Below are the code and all the weights of a small trained network. Each question names an input and a target symbol and asks about switching units off, where a switched-off unit gives its printed mean instead of its output.

import numpy as np


def w(rows, s, z=0):
    codes = np.array(rows[::2]) - 128.0
    scale = np.full(codes.shape[1], s)
    scale[-1] = z or s
    return codes * scale


def f(y):
    return y / 2 * (1 + np.tanh(0.7978845608 * (y + 0.044715 * y**3)))


def softmax(a):
    e = np.exp(a - a.max(-1, keepdims=True))
    return e / e.sum(-1, keepdims=True)


def log_softmax(a):
    a = a - a.max(-1, keepdims=True)
    return a - np.log(np.exp(a).sum(-1, keepdims=True))


def net(x, mask):
    ids = ['αβγδεζηθλμξπσφψω'.index(c) for c in x.split()]
    T = len(ids)
    res = E[ids] + P[:T]
    q, k, v = (res @ M[0].T for M in (Q, K, V))
    z = softmax(np.where(np.tri(T) > 0, q @ k.T / 3**0.5, -1e9)) @ v
    res = res + np.where(mask[0], z, O[0][:, -1]) @ O[0][:, :-1]
    y = f(res @ A[0][:, :-1].T + A[0][:, -1])
    res = res + np.where(mask[1:13], y, B[0][:, -1]) @ B[0][:, :-1]
    return log_softmax(res[-1] @ U[:, :-1].T + U[:, -1])


Q, K, V, O, A, B = {}, {}, {}, {}, {}, {}
E = w([
[202,42,77],'α',
[104,143,169],'β',
[73,24,139],'γ',
[166,188,114],'δ',
[142,40,110],'ε',
[90,85,150],'ζ',
[235,180,145],'η',
[74,108,167],'θ',
[132,73,137],'λ',
[121,166,84],'μ',
[221,252,190],'ξ',
[208,148,103],'π',
[145,159,65],'σ',
[112,94,156],'φ',
[137,194,162],'ψ',
[134,138,66],'ω',
],0.014)
P = w([
[153,33,246],'0',
[231,200,164],'1',
[200,193,149],'2',
[203,188,141],'3',
[210,185,138],'4',
[204,187,139],'5',
],0.012)
Q[0] = w([
[70,124,126],'H0',
[57,143,4],'H0',
[43,167,42],'H0',
],0.017)
K[0] = w([
[172,165,124],'H0',
[124,192,6],'H0',
[133,194,27],'H0',
],0.017)
V[0] = w([
[11,47,52],'H0',
[8,221,190],'H0',
[49,2,187],'H0',
],0.013)
O[0] = w([
[84,212,180,36],'H0',
[255,104,214,84],'H0',
[76,126,194,253],'H0',
],0.023,0.015)
A[0] = w([
[154,101,241,254],'N0',
[83,167,69,89],'N1',
[43,201,98,202],'N2',
[161,195,75,71],'N3',
[206,192,118,196],'N4',
[61,114,47,131],'N5',
[85,51,208,128],'N6',
[252,28,97,149],'N7',
[94,169,193,2],'N8',
[89,97,175,32],'N9',
[168,254,131,160],'N10',
[38,115,217,182],'N11',
],0.0079,0.011)
B[0] = w([
[155,67,25,245],'N0',
[156,94,194,172],'N1',
[132,75,72,228],'N2',
[147,126,89,131],'N3',
[114,36,83,143],'N4',
[128,110,254,207],'N5',
[172,155,103,215],'N6',
[83,194,201,250],'N7',
[182,157,191,169],'N8',
[126,231,208,159],'N9',
[74,70,135,134],'N10',
[136,184,72,254],'N11',
],0.0091,0.026)
U = w([
[77,115,129,60],'α',
[189,86,15,64],'β',
[121,173,114,51],'γ',
[128,127,155,244],'δ',
[106,164,183,93],'ε',
[131,152,92,126],'ζ',
[120,116,187,153],'η',
[196,169,164,121],'θ',
[102,143,95,181],'λ',
[115,83,8,138],'μ',
[169,154,235,26],'ξ',
[111,50,85,120],'π',
[127,127,119,107],'σ',
[121,135,36,142],'φ',
[213,67,158,139],'ψ',
[90,111,60,237],'ω',
],0.012,0.011)

Each question gives the input, a string of symbols that net reads in full, and the target symbol t.
The units are the heads (3 rows each of Q, K, V and O) and the neurons (one row each of A and B). Each row of codes is followed by its name. A weight is (code - 128) times the scale printed after its matrix; where a second scale follows, it is the last column's (O, A, B and U).
mask holds one flag per unit, heads first, then neurons. A switched-off unit (its flag False) gives its mean, the last column of its rows in O or B, instead of its output. The means were averaged over made-up inputs and are rounded, as every weight is.
A unit's drop is (log p(t) with every unit on - log p(t) with that unit switched off) / (log p(t) with every unit on - log p(t) with every unit switched off).
The circuit of an input: a set's keep is (log p(t) with only the set's units on - log p(t) with every unit switched off) / (log p(t) with every unit on - log p(t) with every unit switched off). Starting from the 12 units with the biggest drops (on a tie, the unit counted first), units are removed one at a time, each time the one whose removal leaves the highest keep (on an exact tie, the one counted first), for as long as the keep stays at least 0.8.
units of the circuit, in order: the units of the circuit, biggest drop first
most important unit: the unit with the biggest drop
top k neurons: the k neurons with the biggest drops, biggest first
drop of u: that unit's drop, to one decimal
input ψ δ ψ ψ δ, target ψ: units of the circuit, in order => H0
input β ζ θ π, target β: units of the circuit, in order => N0, H0, N5, N7
input ξ ψ ψ β φ, target ξ: top 3 neurons => N7, N0, N2
input π ψ ε, target π: units of the circuit, in order => H0, N5, N11
input β ξ β ψ ψ, target β: top 2 neurons => N0, N7
input β π α, target β: top 2 neurons => N0, N5
input ω ε ψ ε α, target ω: top 2 neurons => N7, N0
input θ ε β, target θ: top 3 neurons => N8, N9, N0
input β λ θ θ θ, target β: units of the circuit, in order => N0, N7, H0, N5
input π γ β ψ ε θ, target π: top 4 neurons => N7, N5, N11, N9
input ε θ ψ θ, target ε: top 4 neurons => N5, N0, N9, N8
input ψ ψ ψ ω ε, target ψ: top 2 neurons => N11, N7
input ε θ η ζ, target ε: top 2 neurons => N5, N0
input θ ψ η ξ, target θ: most important unit => H0
input θ θ ε, target θ: top 3 neurons => N9, N8, N2
input γ θ ε ψ η, target γ: top 4 neurons => N11, N8, N9, N0
input ε ε ψ ψ β δ, target ε: top 2 neurons => N0, N5
input ω ψ β, target ω: top 2 neurons => N7, N2
input π β λ ψ, target π: top 3 neurons => N7, N5, N11
input ε π η, target ε: units of the circuit, in order => H0
input ψ η π η π, target ψ: drop of N11 => 0.3
input η ψ ξ ψ ω η, target η: drop of H0 => 2.4
input θ ψ λ ψ, target θ: drop of N0 => 0.2
input ε φ θ π ψ, target ε: drop of H0 => 2.7
